Below are the code and all the weights of a small trained network. Each question names an input and a target symbol and asks about switching units off, where a switched-off unit gives its printed mean instead of its output.

import numpy as np


def w(rows, s, z=0):
    codes = np.array(rows[::2]) - 128.0
    scale = np.full(codes.shape[1], s)
    scale[-1] = z or s
    return codes * scale


def f(y):
    return np.maximum(y, 0)


def softmax(a):
    e = np.exp(a - a.max(-1, keepdims=True))
    return e / e.sum(-1, keepdims=True)


def log_softmax(a):
    a = a - a.max(-1, keepdims=True)
    return a - np.log(np.exp(a).sum(-1, keepdims=True))


def net(x, mask):
    ids = ['ΔΣαβεζηθλμξτφω'.index(c) for c in x.split()]
    T = len(ids)
    res = E[ids] + P[:T]
    r = res
    for j in range(2):
        rows = slice(2 * j, 2 * j + 2)
        q, k, v = (r @ M[0][rows].T for M in (Q, K, V))
        z = softmax(np.where(np.tri(T) > 0, q @ k.T / 2**0.5, -1e9)) @ v
        o = O[0][rows]
        res = res + np.where(mask[j], z, o[:, -1]) @ o[:, :-1]
    y = f(res @ A[0][:, :-1].T + A[0][:, -1])
    res = res + np.where(mask[2:14], y, B[0][:, -1]) @ B[0][:, :-1]
    return log_softmax(res[-1] @ U[:, :-1].T + U[:, -1])


Q, K, V, O, A, B = {}, {}, {}, {}, {}, {}
E = w([
[147,200,114],'Δ',
[179,87,72],'Σ',
[36,65,115],'α',
[138,86,185],'β',
[53,132,78],'ε',
[173,171,154],'ζ',
[176,92,83],'η',
[91,71,157],'θ',
[122,212,250],'λ',
[175,94,87],'μ',
[210,53,72],'ξ',
[168,96,79],'τ',
[171,95,87],'φ',
[169,101,91],'ω',
],0.012)
P = w([
[253,14,54],'0',
[231,20,66],'1',
[208,37,81],'2',
[181,54,96],'3',
[166,71,110],'4',
[142,87,122],'5',
[130,106,133],'6',
[110,111,143],'7',
[98,129,152],'8',
[80,130,154],'9',
],0.0044)
Q[0] = w([
[124,39,128],'head 1',
[140,1,43],'head 1',
[207,161,130],'head 2',
[99,98,129],'head 2',
],0.049)
K[0] = w([
[53,147,249],'head 1',
[10,243,255],'head 1',
[51,192,214],'head 2',
[128,71,69],'head 2',
],0.027)
V[0] = w([
[9,72,71],'head 1',
[127,188,27],'head 1',
[163,93,224],'head 2',
[129,178,121],'head 2',
],0.014)
O[0] = w([
[127,2,42,63],'head 1',
[163,162,23,3],'head 1',
[47,126,196,226],'head 2',
[109,191,141,34],'head 2',
],0.01,0.003)
A[0] = w([
[77,163,122,169],'neuron 1',
[107,152,170,18],'neuron 2',
[86,153,5,44],'neuron 3',
[195,117,181,116],'neuron 4',
[87,70,155,95],'neuron 5',
[140,102,180,209],'neuron 6',
[146,211,121,253],'neuron 7',
[70,82,90,85],'neuron 8',
[100,214,44,80],'neuron 9',
[89,245,97,113],'neuron 10',
[20,104,57,40],'neuron 11',
[199,135,101,70],'neuron 12',
],0.013,0.0057)
B[0] = w([
[186,122,164,169],'neuron 1',
[233,95,79,177],'neuron 2',
[83,252,209,164],'neuron 3',
[96,114,175,196],'neuron 4',
[105,180,62,233],'neuron 5',
[54,85,127,254],'neuron 6',
[152,242,34,237],'neuron 7',
[222,137,78,206],'neuron 8',
[232,53,123,162],'neuron 9',
[47,63,194,198],'neuron 10',
[140,65,224,171],'neuron 11',
[127,74,195,185],'neuron 12',
],0.025,0.0085)
U = w([
[34,250,104,62],'Δ',
[130,112,152,102],'Σ',
[218,73,133,43],'α',
[128,11,207,42],'β',
[127,118,139,53],'ε',
[95,145,149,153],'ζ',
[135,150,203,73],'η',
[3,142,167,86],'θ',
[90,155,161,220],'λ',
[130,123,144,79],'μ',
[81,157,161,252],'ξ',
[130,118,134,56],'τ',
[114,82,42,230],'φ',
[194,221,65,152],'ω',
],0.0059,0.0041)

Each question gives the input, a string of symbols that net reads in full, and the target symbol t.
The units are the heads (2 rows each of Q, K, V and O) and the neurons (one row each of A and B). Each row of codes is followed by its name. A weight is (code - 128) times the scale printed after its matrix; where a second scale follows, it is the last column's (O, A, B and U).
mask holds one flag per unit, heads first, then neurons. A switched-off unit (its flag False) gives its mean, the last column of its rows in O or B, instead of its output. The means were averaged over made-up inputs and are rounded, as every weight is.
A unit's drop is (log p(t) with every unit on - log p(t) with that unit switched off) / (log p(t) with every unit on - log p(t) with every unit switched off).
The circuit of an input: a set's keep is (log p(t) with only the set's units on - log p(t) with every unit switched off) / (log p(t) with every unit on - log p(t) with every unit switched off). Starting from the 12 units with the biggest drops (on a tie, the unit counted first), units are removed one at a time, each time the one whose removal leaves the highest keep (on an exact tie, the one counted first), for as long as the keep stays at least 0.8.
circuit, biggest first: the units of the circuit, biggest drop first
most important unit: the unit with the biggest drop
top k neurons: the k neurons with the biggest drops, biggest first
which heads matter: for each layer, one digit per head in row order, 1 if its drop is at least 0.15 and else 0, layers parted by /
input θ ξ ξ φ η ξ ξ ξ Σ, target φ: top 2 neurons => (neuron 3; neuron 7)
input β θ α ω ξ, target α: top 3 neurons => (neuron 8; neuron 11; neuron 7)
input ξ ξ Δ ξ, target ω: which heads matter => 11
input η ξ ξ θ β η, target θ: which heads matter => 10
input θ θ ξ α, target α: which heads matter => 10
input α ξ μ ξ Σ, target α: top 2 neurons => (neuron 8; neuron 11)
input ξ θ τ, target φ: most important unit => head 1
input ε ξ ξ ξ ξ ξ Δ ξ η, target ω: circuit, biggest first => (neuron 7; head 1)
input θ θ θ θ ξ θ Σ, target φ: circuit, biggest first => (head 1; neuron 5; neuron 3)
input ξ ζ η ξ η ξ τ, target Δ: circuit, biggest first => (neuron 7; head 1; neuron 8)
input θ θ λ, target θ: which heads matter => 10
input θ ξ ξ θ φ ξ β ξ τ, target θ: which heads matter => 10
input ω β θ Δ β β θ ξ ξ η, target φ: circuit, biggest first => (head 1; neuron 5; neuron 3)
input ξ α μ ξ τ ξ ω, target α: circuit, biggest first => (neuron 8; head 1)
input θ ξ ω ξ ξ β ξ Δ Σ, target ω: circuit, biggest first => (head 1; neuron 6)
input Δ Δ ξ Σ, target ω: most important unit => neuron 7
input ξ μ ξ, target β: which heads matter => 01
input ξ ε ξ Δ θ η, target φ: circuit, biggest first => (head 1; neuron 3; neuron 5)
input ξ τ ε ξ ξ, target η: which heads matter => 11
input ξ ξ ε Δ θ ζ η ξ Δ ξ, target ω: circuit, biggest first => (head 1; neuron 7; head 2)
input Δ β η ξ Δ μ, target ω: which heads matter => 10
input ξ ξ ξ α ξ ζ μ, target Δ: circuit, biggest first => (head 1; neuron 7; neuron 8)
input ξ ξ θ ξ Δ ξ ζ, target Δ: circuit, biggest first => (neuron 7; neuron 8; head 1)
input Δ τ τ ξ ξ Δ μ, target ω: top 2 neurons => (neuron 7; neuron 9)
input Δ ξ φ φ θ ζ ε ξ τ, target η: top 3 neurons => (neuron 3; neuron 11; neuron 7)
input η ω θ φ θ ξ ξ ξ μ, target φ: top 2 neurons => (neuron 5; neuron 3)
input α τ ξ ξ ξ, target α: top 3 neurons => (neuron 8; neuron 7; neuron 11)
input ξ θ ξ ε ξ Σ, target η: top 3 neurons => (neuron 3; neuron 11; neuron 12)
input θ Δ ξ τ, target ω: top 4 neurons => (neuron 7; neuron 6; neuron 9; neuron 11)
